Each row of numbers stands for one node and depends on some of the facts below. Use the named rows to name the rest.

Some rows with their names:
[-17 -14 -32 -18  -9   0  20   9  -1 -16  16  22  -6 -41 -42  21 -28 -26
  21  18 -38  16  -2  20 -12   1   6  -9  11  50 -34 -15 -20  52  28 -26
 -13  28  21]: k_625
[-19 -19 -35 -23  -8  -6  24   5  -4 -19  15  26   3 -39 -40  20 -24 -25
  23  14 -38  21  -3  19 -16  -4   6  -7  12  52 -36 -10 -17  54  30 -21
 -15  28  25]: k_843
[  2 -37 -40 -21 -12  38  27  13   6  -3   6  23  -2 -34 -35  22 -25 -34
   1 -16   0  -7 -31 -16  -2 -11  -2  -2   7  44 -28 -39 -39  41  16 -25
 -44   0  17]: k_818
[-23 -33 -54 -49  -7   6  -1   5   5  -6  -8  -4  -1 -47 -43   2   7 -33
   8   2 -30  23   3 -12  -8   0   6   0  18  40  -7  -5  -7  29  10 -22
 -13  16 -35]: k_976
[-22 -21 -51 -44 -12   6   5  21  13  -2  -7 -11  -6 -58 -37   3  -2 -32
   4   1 -27  -2  -2 -13   2   1   0  -5  23  34  -5  -6 -10  24  19 -38
  -6  14 -38]: k_134
[-21 -11 -25 -24  -5   6  13   7  -6 -16  10  22  -6 -42 -48  21 -27 -17
  28  20 -36  20  -4  20 -11  10   9  -6  13  50 -29 -12 -25  52  21 -16
 -12  30  14]: k_159
[ -1 -27 -14 -51  12  25   6  29  -5  -6  19  26 -18 -30 -62  19  16 -36
  23  -3 -30   9 -46 -24   9  -9  18 -31   3  40 -19  -3  -4  35  12 -12
 -34  17  -4]: k_702
[-20 -30 -55 -52  -2  11   0  17   8   5 -10 -12  -2 -57 -31   0  16 -26
  12   7 -23  10  11  -3 -11   9   0  -6  14  34 -11 -20  -9  28  20 -22
 -20  14 -37]: k_109
[-26 -16 -24 -23 -10  -1  12  13  -8 -16  14  14 -11 -47 -52  17 -24 -14
  24  21 -32  10  -5  14 -11  14  10 -11  20  52 -34  -8 -18  52  28 -17
 -10  30  10]: k_363
[ -9 -19 -54 -46  -7  18   6  18  12   6  -7  -2   3 -51 -32  10   2 -38
   9   7 -33   4   3  -8  -5  -5  -2   3  12  32  -7 -20 -17  27  16 -37
 -15  20 -30]: k_238
[-29 -16 -21 -21 -12  -4  12  13 -10 -15  13  12  -9 -51 -50  16 -24 -17
  21  20 -31   8  -6  15 -10  12   9 -12  24  55 -33  -4 -14  49  28 -17
 -10  27  10]: k_452
[-26 -12 -22 -31  -8   0   8  10 -15 -15   9  18  -9 -44 -56  20 -17 -22
  20  21 -34   3 -15  12 -13  13   7 -10  22  63 -37  -4 -13  54  23 -15
 -18  33   8]: k_990
[-21 -23 -44 -32 -15  -1  19  21 -16 -23 -12  13  15 -51 -57 -11 -14 -27
  18   6 -18 -19 -33  -1  17  11   4  -6  18  30  -3 -26 -23  40  -2 -26
   5   8   4]: k_466
[ -9 -32 -26 -33  -7  32  17   9  -4  -4   4  21  -1 -36 -39  20 -23 -33
   3 -14  -4 -12 -36  -7  -6  -6  -4  -3  17  54 -21 -36 -38  34   5 -17
 -42   8   6]: k_576
[-16  -4 -23 -14  -8  19  -7  38  -3  -7   7  26   2 -41 -20   0 -17   6
   2 -19 -21  12 -16 -28  19  17   2  -7  24  50  -3   0 -14  33  -8   4
  -9  13  -4]: k_566
[ -2 -29 -26 -21  -6  38  18  11   1  -3  -1  16  -1 -37 -27  15 -36 -25
  18 -14 -12  -1 -16   6  -4  -7  -3  -6   6  35  -3 -48 -53  25  -2 -16
 -32  15  13]: k_900
[-26 -19 -29 -24  -6  -2  16   5  -8 -17  16  22  -4 -37 -50  17 -23 -21
  22  16 -38  19  -2  18 -17   6   8  -8  15  54 -35 -11 -17  52  28 -14
 -15  27  16]: k_330
[-23 -19 -23 -22 -10  -2  12  13  -7 -15  12  17  -8 -45 -54  18 -22 -19
  20  20 -33  15  -4  16 -12  12   9 -10  18  56 -34  -5 -15  50  28 -15
 -13  29  10]: k_246
[-25 -18 -26 -21 -10  -3  16  13  -7 -17  13  14  -8 -46 -47  18 -28 -19
  24  18 -34  11  -4  17 -12   9   7 -13  19  52 -33  -6 -15  49  28 -20
 -12  29  14]: k_626

Facts:
k_159 {Π=95, ω=k_898, k_870}
k_862 {Π=725, ω=k_131, k_872, k_320}
k_916 {Π=95, ω=k_493}
k_459 {Π=601}
k_566 {Π=412, ω=k_60, k_606}
k_246 {Π=95, ω=k_613, k_870}
k_643 {Π=412}
k_320 {Π=72}
k_651 {Π=725, ω=k_175, k_325}
k_229 {Π=95, ω=k_315}
k_175 {Π=725}
k_205 {Π=725}
k_900 {Π=72}
k_558 {Π=725, ω=k_586, k_758}
k_578 {Π=725, ω=k_205, k_213}
k_976 {Π=457, ω=k_870}
k_330 {Π=95, ω=k_870}
k_39 {Π=725}
k_368 {Π=457, ω=k_330, k_998}
k_339 {Π=457, ω=k_843, k_784}
k_887 {Π=412, ω=k_916, k_606, k_166}
k_315 {Π=457, ω=k_870}
k_929 {Π=95, ω=k_578, k_843}
k_990 {Π=95, ω=k_186, k_955, k_870, k_784}
k_842 {Π=72, ω=k_481, k_320, k_870}
k_400 {Π=412, ω=k_870}
k_348 {Π=72, ω=k_843, k_320, k_929}
k_791 {Π=95, ω=k_576, k_955}
k_946 {Π=725, ω=k_286, k_114}
k_896 {Π=412, ω=k_870}
k_94 {Π=95, ω=k_784}
k_883 {Π=601, ω=k_916, k_613, k_352, k_870, k_606}
k_702 {Π=601, ω=k_998, k_955, k_818}
k_207 {Π=95, ω=k_870}
k_149 {Π=412, ω=k_758}
k_625 {Π=95}
k_843 {Π=95, ω=k_870}
k_741 {Π=95}
k_166 {Π=601, ω=k_606}
k_758 {Π=725}
k_430 {Π=601, ω=k_320, k_870}
k_493 {Π=95, ω=k_818}
k_75 {Π=72}
k_971 {Π=457, ω=k_946, k_741, k_159, k_870}
k_818 {Π=72}
k_452 {Π=95, ω=k_870, k_606}
k_325 {Π=95, ω=k_870}
k_352 {Π=457}
k_975 {Π=95, ω=k_870, k_606}
k_131 {Π=725, ω=k_870, k_606}
k_506 {Π=457, ω=k_586}
k_542 {Π=95, ω=k_741}
k_626 {Π=95, ω=k_870, k_784}
k_114 {Π=725, ω=k_870}
k_870 {Π=72}
k_238 {Π=457}
k_390 {Π=72, ω=k_896, k_223}
k_213 {Π=412, ω=k_325}
k_257 {Π=95}
k_468 {Π=95, ω=k_572}
k_466 {Π=725, ω=k_166}
k_134 {Π=457, ω=k_166}
k_125 {Π=72, ω=k_626, k_625, k_870}
k_998 {Π=412, ω=k_843}
k_586 {Π=457, ω=k_870}
k_981 {Π=412, ω=k_818}
k_360 {Π=95, ω=k_870}
k_60 {Π=412, ω=k_741}
k_223 {Π=95, ω=k_506, k_286, k_818}
k_355 {Π=95, ω=k_896, k_872}
k_872 {Π=95}
k_109 {Π=457, ω=k_872, k_572}
k_186 {Π=95, ω=k_843}
k_286 {Π=457, ω=k_870}
k_446 {Π=457, ω=k_870}
k_784 {Π=95, ω=k_131, k_166}
k_979 {Π=412, ω=k_870}
k_474 {Π=72, ω=k_186}
k_572 {Π=457, ω=k_870, k_339}
k_955 {Π=457}
k_574 {Π=412, ω=k_870, k_339, k_315}
k_606 {Π=95}
k_898 {Π=412, ω=k_900}
k_576 {Π=72, ω=k_955}
k_363 {Π=95, ω=k_131, k_946}
k_481 {Π=412}
k_613 {Π=412}

Which node is each row?
No name comes twice in this set of rows, the named rows included.
[-11 -37 -47 -26 -10   6  11  15 -22 -19 -12  13  16 -41 -78 -16  -9 -30
  17   6 -17   2 -18  -1   7   9   7  -2   2  34  -1 -29 -21  41  -1 -13
  -1  11   4] => k_558
[-17  -4 -25 -34 -10   8  13  14  -9  -8  12  28  -5 -41 -55  30 -20 -30
  18  24 -36  -3 -22  10 -14  11   4  -5  21  61 -44 -11 -22  55  24 -22
 -19  33  11] => k_791
[-23 -47 -16 -25 -10  23   9   8 -14  -8   2   7  -8 -39 -46   5 -20 -18
   8 -18  -3   0 -17   0  -7   2   5 -11  18  51  -5 -30 -32  27   2  -2
 -31   7  -3] => k_125
[  3 -18 -26   1  -5  25 -12  40  -8   2  17  19   9 -34 -41   3 -18 -10
  -4 -17 -24  21  -2 -22   8  11  -3  -7  10  52  -1 -11 -15  23   6   4
 -11  18  -5] => k_149
[ -4 -12 -38 -17   2  15  -2  34  -3  -5  15  30  19 -34 -11   4  -7  -7
   3 -22 -23  24  -2 -14   0   5  -6 -12  15  50  -8 -14 -12  31   0   3
 -20   7  12] => k_481
[-14  -7 -23 -13 -10  14  -6  42  -7  -3  13  23   2 -43 -28   2 -13  -2
  -7 -19 -20   2 -20 -30  17  18   1 -11  27  56 -11   1  -3  33   2  -1
 -14  12 -10] => k_887
[-15 -16 -29 -23  -8   8  16  14  -4  -9  12  22 -10 -43 -59  25 -18 -22
  19  23 -30  12 -13   7 -10  12  10  -4  15  59 -46  -8 -18  61  34 -20
 -22  25  11] => k_223
[-10  -8 -29 -20 -10   9  16  20   0  -7  13  19  -4 -47 -42  26 -27 -24
  24  25 -36   5  -6  19 -10   5   1 -11  10  48 -35 -21 -27  49  30 -24
 -14  36  19] => k_257
[-21  -1 -22 -24  -9   9  14  11   3 -10   5  22 -13 -46 -42  24 -27  -7
  38  29 -32  16  -6  13  -4  16   9  -2   9  44 -27 -16 -31  60  16 -16
 -12  32  15] => k_542
[ -9   3 -28 -18  -1  27  -1  33   2  -6   5  34   6 -34 -14   6 -19   7
  11 -17 -23  26 -13 -25  15   9   1   0  13  41   2  -7 -23  42 -17   3
 -12  13   5] => k_60

Now the same nodes, written a new way:
Known rows:
[ 31 -27 -10  41  11  32 -14  16  12   3   0  -3   8 -17 -19  -7   8  26
 -21   1   2  22   2   9 -17 -11  -3  19 -30]: k_613
[ 23  -1 -19  42   4  17   2   8  -8   9 -25 -14   4 -19  11 -18  26   5
  -4 -16   0  13 -22  -2 -18   3 -25  -4 -20]: k_400
[ 19  10  35  16  12  -6  41   3   1   4  23  10   3  -9  -3  -3 -13   3
  -6 -16  -9  -3 -37  13  16   1   0  -1 -27]: k_286
[ 20   9  33  18  13 -15  32   1  -4  -1   3  11  -2  -7  -5   4 -21  -8
 -10  -1 -19  -3 -24  24  14  -6   0   4  -9]: k_339
[ -4  29  -7  -9 -11  13   2 -30 -34  -5  -8 -12  44  -1  24  -1 -11 -11
  38  -7  -3 -31  -9  -4  14   3  18  38  -2]: k_702
[-11 -14  28   3 -10  22 -25  -8 -11   5 -16  -3  26  17  12   8 -49  -9
  17 -11   8 -30  50   2  22  12  23  21  -5]: k_459
[ 14 -30  11 -11  -8  -4 -16  31   7 -29  24  10 -16   7 -28  43 -27  -1
   2   1 -19  19  46  44   0   6  14 -20 -42]: k_320
[  3   5 -20   7 -13 -25  -2  -5 -36 -16 -10 -16 -18 -16  24  31 -13   1
  14  10 -28  -2  -3  21   0   8   5 -34 -23]: k_125
[  4 -19  -8  -8  -6  -4  -3  -9  34  20 -35  18  -4  21  -2  13   1  11
   3  24 -33  12 -20   0   8 -15  14   6  60]: k_466
[ 12 -25 -11 -24  -9   4  14   4  47  15  -8  20  -1  21 -10  11   9  22
   8  11 -32  22 -25   4   8 -13   7  13  31]: k_131
[  2  -4  13 -29  -1  -5 -20 -19  29  32 -10  11   7  12  23  -7  35  -6
  12 -11  -4   8 -35  -9  22   3  19 -34  16]: k_558
[  2   1   4 -19  -9 -10  -6  -1  37  13 -49  23   1  31  -2   7  18 -27
  22  -9 -34  20 -33   7   1   5  -1 -13  49]: k_862
[-24   9 -16 -21  -7  -4   1   5  -4  -2  17  -2  -5   7   6 -16   9   0
   1  -5  22 -13  13 -35 -15  14 -18  -8  15]: k_159
[-15   9 -25 -37  -5  -4   5  -1   4  -8  27  -3  -7  -6  -5 -14  19   3
   0   1  13  -9  13 -28  -3   3 -25   0   2]: k_330
[-18  15 -30 -32  -6  -9   8  -7  -4  -7  11  -4  -7  -8   7 -13  21  -4
   3   3   9 -11   4 -26  -5   4 -28  -4  13]: k_360
[-20  12 -21 -28  -4 -12   5 -10  -1  -7  10  -4  -5  -7   8 -15  20  -8
   4   1  15  -8   7 -25  -3   4 -26  -4  11]: k_229
[-18 -22 -10 -15 -10  15  -6  22  15  -6  42   3  -9  15 -13   3 -15  37
 -19  12  20  -4  35 -43 -25  19  -4   9  21]: k_741
[-17  13 -18 -30  -1 -15  -3 -10  -1  -7  -1   1  -6  -4   3  -9  13 -15
   1   6   6  -7  16 -25  -5   3 -23  -3  21]: k_468
[-35  -1  13 -18   2   0 -31  -4   4   0   1   0  -3  16 -12  -6 -10 -14
  -8   5  34 -11  51 -14  -2   0   9  -1  26]: k_257

Name these rows:
No name comes twice in this set of rows, the named rows included.
[ 17  21  54  20  15 -22  16  -8 -12  -4 -21  23   5   0   2   1 -12 -44
  -2 -15 -24  -5 -25  19   8  15  -2 -16   9] => k_109
[-19  24 -15 -36   4  -6 -12 -21 -11  -9  28  -3  12  -9   3 -11  22  -5
   3   7  26 -12  -3 -26  -8  -4  -3   6  15] => k_223
[-12   5 -28 -33  -5 -11  -2 -11   2  -8   9   0  -8  -7   1  -4  10  -1
  -5  14   1  -9  12 -29  -5  -1 -30   3  21] => k_626
[ 14   7  52  13  23   9  27   7   2  -8  43  14  20   2 -30  -1 -22  16
  -2  -8  20   3 -13  39  12 -21  40  31 -22] => k_955
[ 19  15 -24  46   2   9  -2   2 -18  11 -39 -15   3 -20  15 -18  24  -6
  -2 -13  -6  12 -27  -4 -21   4 -26  -4 -17] => k_574
[  8  32  39  20  12 -18  34  -8 -19   3  -4   2   6  -8  14  -5  -7 -18
   5 -16  -8  -7 -44  18  12   1  -1  -7 -10] => k_368
[-19  17  -5 -31  -4 -15 -19  -8   3 -10 -11   8  -1   3  -2  -6  19 -40
   2  -3   2  -9  11 -23 -15  16 -27 -16  27] => k_355
[ -1   6   2   9  -4  -9 -14   0 -33 -24  11  -8   0  -3  -6  36 -21  12
  16  14   3   6   4  41  -5 -13  45  -4 -26] => k_576
[-22  35 -28 -29  -2 -16  -1 -21 -18  -8  -8  -9  -2 -11  12 -13  23 -14
  13  11  11  -9  -8 -23 -10  -3 -21   5  31] => k_990
[ 15  17  -2  44  16  24 -28  -7 -20   7 -12 -12  28 -19  -4 -19  27   4
  -6  -4  24  16 -27   9 -22 -12  20  16 -12] => k_981
[ 27 -50  -4 -16 -10  12   5  42  19 -27  69   4 -13  -4 -36  45 -35  48
  -7   9  -7  20  39  34   5  -7  20  -1 -75] => k_870
[-16  -6 -13 -10 -11  -3  24  11  33  31 -38  -4 -13  32   5   1   4   9
  26 -10  -1  20 -14  33  28 -24   9  11  10] => k_578
[-12   2 -12 -10 -11  -7  20   2  23  29 -35  -2  -9  21  17  -2  16   8
  26 -13  -7  14 -34  17  20 -14   8  -3  22] => k_651

